Here is a tiny trained network, its code and every weight. The questions are about switching its units off for an input and a class, where a switched-off unit gives its printed mean instead of its output.

import numpy as np


def w(rows, s, z=0):
    codes = np.array(rows[::2]) - 128.0
    scale = np.full(codes.shape[1], s)
    scale[-1] = z or s
    return codes * scale


def norm(h):
    return h / np.sqrt((h * h).mean(-1, keepdims=True) + 1e-5)


def f(y):
    return y / 2 * (1 + np.tanh(0.7978845608 * (y + 0.044715 * y**3)))


def log_softmax(a):
    a = a - a.max(-1, keepdims=True)
    return a - np.log(np.exp(a).sum(-1, keepdims=True))


def net(x, mask):
    res = np.array(x, float).reshape(1, 2) / 4 @ E
    u = 0
    for l in range(2):
        y = f(norm(res) @ A[l][:, :-1].T + A[l][:, -1])
        res = res + np.where(mask[u : u + 8], y, B[l][:, -1]) @ B[l][:, :-1]
        u += 8
    return log_softmax(norm(res)[-1] @ U[:, :-1].T + U[:, -1])


A, B = {}, {}
E = w([
[203,130,126,245,68,187,103,254,120],'x0',
[149,117,119,41,7,150,170,138,127],'x1',
],0.0044)
A[0] = w([
[138,164,165,191,255,116,48,110,102,145],'0.n0',
[127,182,170,191,197,114,164,92,190,83],'0.n1',
[144,133,126,121,144,121,112,150,115,2],'0.n2',
[80,109,132,160,178,120,127,185,160,90],'0.n3',
[206,124,137,173,132,221,74,236,87,140],'0.n4',
[131,182,182,175,152,156,115,102,150,78],'0.n5',
[51,103,114,72,169,54,170,60,100,118],'0.n6',
[94,109,134,98,145,113,120,110,74,83],'0.n7',
],0.003,0.0051)
B[0] = w([
[178,95,100,90,82,64,143,137,119,226],'0.n0',
[107,108,50,110,81,83,134,170,139,125],'0.n1',
[44,101,154,162,2,182,92,36,145,69],'0.n2',
[106,122,126,96,23,78,122,144,146,111],'0.n3',
[116,150,148,107,152,166,176,62,188,253],'0.n4',
[125,132,114,121,32,85,122,99,130,101],'0.n5',
[153,145,152,164,104,195,165,136,180,239],'0.n6',
[131,149,136,161,103,160,130,110,142,111],'0.n7',
],0.0058,0.0028)
A[1] = w([
[130,141,191,118,217,176,120,191,1,73],'1.n0',
[135,131,154,69,16,184,162,119,125,137],'1.n1',
[88,104,125,214,207,63,14,129,104,117],'1.n2',
[169,130,114,233,126,177,69,224,118,91],'1.n3',
[78,94,113,90,18,79,141,91,130,60],'1.n4',
[148,53,86,97,105,57,68,184,38,4],'1.n5',
[13,111,105,71,189,92,131,37,112,93],'1.n6',
[151,148,121,70,232,142,163,106,171,121],'1.n7',
],0.0061,0.0029)
B[1] = w([
[171,130,142,164,72,167,232,116,210,121],'1.n0',
[112,130,88,135,164,33,66,135,105,237],'1.n1',
[174,133,36,2,2,50,95,225,63,172],'1.n2',
[57,138,193,107,174,177,130,30,150,217],'1.n3',
[202,123,92,205,115,134,122,238,128,143],'1.n4',
[63,161,198,155,157,227,136,60,148,132],'1.n5',
[110,185,216,148,170,233,55,100,158,237],'1.n6',
[150,86,104,196,58,130,190,169,123,255],'1.n7',
],0.0056)
U = w([
[117,175,231,122,169,253,105,74,182,185],'0',
[154,154,79,52,109,32,63,184,109,188],'1',
[161,75,101,221,99,113,242,158,153,199],'2',
[100,103,120,130,150,137,154,123,90,34],'3',
[98,85,129,134,146,129,146,109,87,10],'4',
[89,83,129,135,143,130,147,108,82,2],'5',
[93,92,126,134,139,128,147,114,100,22],'6',
[104,85,129,133,143,129,144,113,96,32],'7',
],0.015,0.0059)

Each question gives the input, the list of numbers given to net, and the class t.
The units are the neurons (one row each of A and B). Each row of codes is followed by its name. A weight is (code - 128) times the scale printed after its matrix; where a second scale follows, it is the last column's (A, B and U).
mask holds one flag per neuron, layer by layer. A switched-off neuron (its flag False) gives its mean, the last column of its row in B, instead of its output. The means were averaged over made-up inputs and are rounded, as every weight is.
A unit's drop is (log p(t) with every unit on - log p(t) with that unit switched off) / (log p(t) with every unit on - log p(t) with every unit switched off).
The circuit of an input: a set's keep is (log p(t) with only the set's units on - log p(t) with every unit switched off) / (log p(t) with every unit on - log p(t) with every unit switched off). Starting from the 12 units with the biggest drops (on a tie, the unit counted first), units are removed one at a time, each time the one whose removal leaves the highest keep (on an exact tie, the one counted first), for as long as the keep stays at least 0.8.
units of the circuit, in order: the units of the circuit, biggest drop first
most important unit: the unit with the biggest drop
top k neurons: the k neurons with the biggest drops, biggest first
k most important neurons of layer l: the k neurons of layer l with the biggest drops, biggest first
drop when u is switched off: that unit's drop, to one decimal
input [-3,6], class 1: most important unit	1.n1
input [1,-3], class 2: top 2 neurons	1.n6, 0.n0
input [-8,7], class 0: top 2 neurons	1.n6, 0.n0
input [0,-3], class 2: 2 most important neurons of layer 1	1.n6, 1.n3
input [0,-2], class 2: 3 most important neurons of layer 1	1.n6, 1.n3, 1.n4
input [-6,-8], class 1: top 2 neurons	1.n2, 0.n4
input [1,0], class 2: top 2 neurons	1.n7, 1.n3
input [0,4], class 1: 2 most important neurons of layer 1	1.n1, 1.n7
input [-3,3], class 2: units of the circuit, in order	1.n7, 1.n3
input [6,6], class 0: 3 most important neurons of layer 1	1.n3, 1.n2, 1.n7
input [-2,4], class 1: top 2 neurons	1.n1, 0.n4
input [6,8], class 1: top 3 neurons	1.n1, 1.n6, 1.n7
input [4,-6], class 1: top 2 neurons	1.n2, 0.n6
input [-3,-2], class 2: units of the circuit, in order	1.n7
input [8,-7], class 0: 2 most important neurons of layer 1	1.n3, 1.n7
input [-2,3], class 2: top 2 neurons	1.n7, 0.n0
input [0,-4], class 1: 2 most important neurons of layer 1	1.n6, 1.n7
input [0,-1], class 2: top 2 neurons	1.n6, 1.n4
input [6,-8], class 1: top 2 neurons	1.n2, 0.n6
input [8,-5], class 0: units of the circuit, in order	1.n3
input [2,1], class 2: top 2 neurons	0.n4, 1.n6
input [8,4], class 0: drop when 1.n3 is switched off	0.1
